Below is a small trained network, with its code and all its weights. Each question gives an input and a class and asks what happens when units are switched off, that is, made to give their printed mean instead of their output.

import numpy as np


def w(rows, s, z=0):
    codes = np.array(rows[::2]) - 128.0
    scale = np.full(codes.shape[1], s)
    scale[-1] = z or s
    return codes * scale


def norm(h):
    return h / np.sqrt((h * h).mean(-1, keepdims=True) + 1e-5)


def f(y):
    return y / 2 * (1 + np.tanh(0.7978845608 * (y + 0.044715 * y**3)))


def log_softmax(a):
    a = a - a.max(-1, keepdims=True)
    return a - np.log(np.exp(a).sum(-1, keepdims=True))


def net(x, mask):
    res = np.array(x, float).reshape(1, 6) / 4 @ E
    u = 0
    for l in range(3):
        y = f(norm(res) @ A[l][:, :-1].T + A[l][:, -1])
        res = res + np.where(mask[u : u + 4], y, B[l][:, -1]) @ B[l][:, :-1]
        u += 4
    return log_softmax(norm(res)[-1] @ U[:, :-1].T + U[:, -1])


A, B = {}, {}
E = w([
[185,162,138,210,99,153,63,253,70],'x0',
[141,186,147,122,172,130,54,41,38],'x1',
[106,103,148,175,66,79,87,97,151],'x2',
[145,142,161,138,84,210,147,85,144],'x3',
[76,94,131,191,235,172,100,137,154],'x4',
[121,121,138,116,129,128,122,134,120],'x5',
],0.0047)
A[0] = w([
[166,151,111,73,186,183,197,156,92,5],'L0N0',
[62,107,144,171,202,180,86,129,149,123],'L0N1',
[115,87,201,208,70,49,88,81,152,122],'L0N2',
[158,123,185,149,79,255,150,73,152,92],'L0N3',
],0.0065,0.0026)
B[0] = w([
[52,130,77,103,81,211,114,134,103,183],'L0N0',
[129,66,140,182,48,113,207,86,49,251],'L0N1',
[109,165,44,56,176,243,170,170,81,239],'L0N2',
[77,123,88,114,189,2,107,206,97,231],'L0N3',
],0.0071,0.0028)
A[1] = w([
[144,181,178,137,173,136,46,35,78,91],'L1N0',
[131,104,141,156,106,135,155,177,255,2],'L1N1',
[183,170,125,58,41,84,156,125,97,35],'L1N2',
[130,101,75,121,172,2,136,161,81,141],'L1N3',
],0.0071,0.0022)
B[1] = w([
[154,43,73,81,26,55,225,234,161,206],'L1N0',
[170,110,83,75,56,73,199,164,50,181],'L1N1',
[55,8,143,254,214,173,144,86,78,201],'L1N2',
[36,215,161,133,91,120,113,135,139,252],'L1N3',
],0.0075,0.0042)
A[2] = w([
[78,118,122,51,103,95,159,6,210,129],'L2N0',
[141,128,193,210,74,193,98,187,92,248],'L2N1',
[93,156,69,88,106,241,168,192,112,189],'L2N2',
[254,177,149,177,98,126,24,214,129,102],'L2N3',
],0.0052,0.0018)
B[2] = w([
[255,162,175,164,174,113,13,164,208,177],'L2N0',
[118,101,127,81,190,87,138,16,234,221],'L2N1',
[166,195,97,96,66,146,37,40,114,254],'L2N2',
[154,124,187,33,207,111,139,59,234,166],'L2N3',
],0.0061,0.0052)
U = w([
[192,79,86,64,26,63,206,209,110,127],'0',
[94,44,159,236,168,157,179,76,100,127],'1',
[220,136,188,74,201,79,88,97,255,112],'2',
[109,161,113,120,84,107,115,80,148,254],'3',
[127,164,62,72,118,238,65,97,100,107],'4',
[43,192,163,121,146,67,89,189,127,108],'5',
[204,184,245,191,95,172,122,180,88,20],'6',
],0.0076,0.006)

Each question gives the input, the list of numbers given to net, and the class t.
The units are the neurons (one row each of A and B). Each row of codes is followed by its name. A weight is (code - 128) times the scale printed after its matrix; where a second scale follows, it is the last column's (A, B and U).
mask holds one flag per neuron, layer by layer. A switched-off neuron (its flag False) gives its mean, the last column of its row in B, instead of its output. The means were averaged over made-up inputs and are rounded, as every weight is.
A unit's drop is (log p(t) with every unit on - log p(t) with that unit switched off) / (log p(t) with every unit on - log p(t) with every unit switched off).
The circuit of an input: a set's keep is (log p(t) with only the set's units on - log p(t) with every unit switched off) / (log p(t) with every unit on - log p(t) with every unit switched off). Starting from all 12 units, units are removed one at a time, each time the one whose removal leaves the highest keep (on an exact tie, the one counted first), for as long as the keep stays at least 0.8.
circuit, biggest first: the units of the circuit, biggest drop first
k most important neurons: the k neurons with the biggest drops, biggest first
k most important neurons of layer l: the k neurons of layer l with the biggest drops, biggest first
input [6,8,-7,6,-6,2], class 0: 3 most important neurons => [L1N0, L0N2, L1N3]
input [3,-5,8,5,5,2], class 4: circuit, biggest first => [L0N2]
input [5,-6,-7,-2,-7,6], class 1: circuit, biggest first => [L1N2, L1N0]
input [4,-3,2,-5,-3,-5], class 3: circuit, biggest first => [L0N3, L2N1, L1N0]
input [2,-7,-3,7,7,0], class 0: 2 most important neurons => [L1N1, L1N2]
input [-5,-4,-7,-3,1,0], class 4: 3 most important neurons of layer 2 => [L2N1, L2N2, L2N3]
input [-4,-2,-7,7,-7,0], class 1: 2 most important neurons of layer 0 => [L0N2, L0N3]
input [-8,6,-7,-5,-7,1], class 2: 2 most important neurons of layer 2 => [L2N0, L2N2]
input [-1,-1,2,8,-5,1], class 5: circuit, biggest first => [L0N3, L1N3]
input [-8,-5,-7,-8,-1,4], class 2: 2 most important neurons of layer 0 => [L0N3, L0N2]
input [4,6,-6,-3,5,4], class 0: circuit, biggest first => [L1N0, L0N2]
input [-4,3,6,-4,-5,-3], class 4: 2 most important neurons of layer 0 => [L0N2, L0N1]
input [4,-3,8,-5,4,-7], class 4: 2 most important neurons => [L0N2, L0N3]
input [-1,6,5,8,-1,6], class 5: circuit, biggest first => [L0N3]
input [8,8,3,6,-6,6], class 0: 2 most important neurons => [L1N0, L2N0]
input [-1,-4,8,-8,2,-1], class 4: circuit, biggest first => [L0N2, L2N2]
input [-7,-2,-8,0,4,3], class 4: circuit, biggest first => [L0N0, L2N2]
input [-3,2,-5,-2,5,4], class 1: 3 most important neurons of layer 0 => [L0N1, L0N2, L0N3]
input [-7,-1,1,-7,5,0], class 2: 3 most important neurons => [L2N0, L0N3, L1N2]
input [5,-6,-4,8,-8,-5], class 1: most important neuron of layer 2 => [L2N1]
input [-7,-4,4,2,1,-1], class 2: 2 most important neurons => [L2N0, L1N0]
input [-8,7,4,3,-1,-3], class 2: 2 most important neurons => [L2N0, L1N1]
input [-5,2,4,-3,-2,5], class 2: 3 most important neurons => [L2N0, L0N3, L0N1]
input [-8,6,1,1,-6,4], class 2: 3 most important neurons => [L2N0, L0N1, L1N1]
input [4,-3,-4,-4,-4,8], class 3: 2 most important neurons => [L0N1, L2N1]
input [7,-6,5,-1,-8,-8], class 1: 2 most important neurons => [L1N2, L1N0]
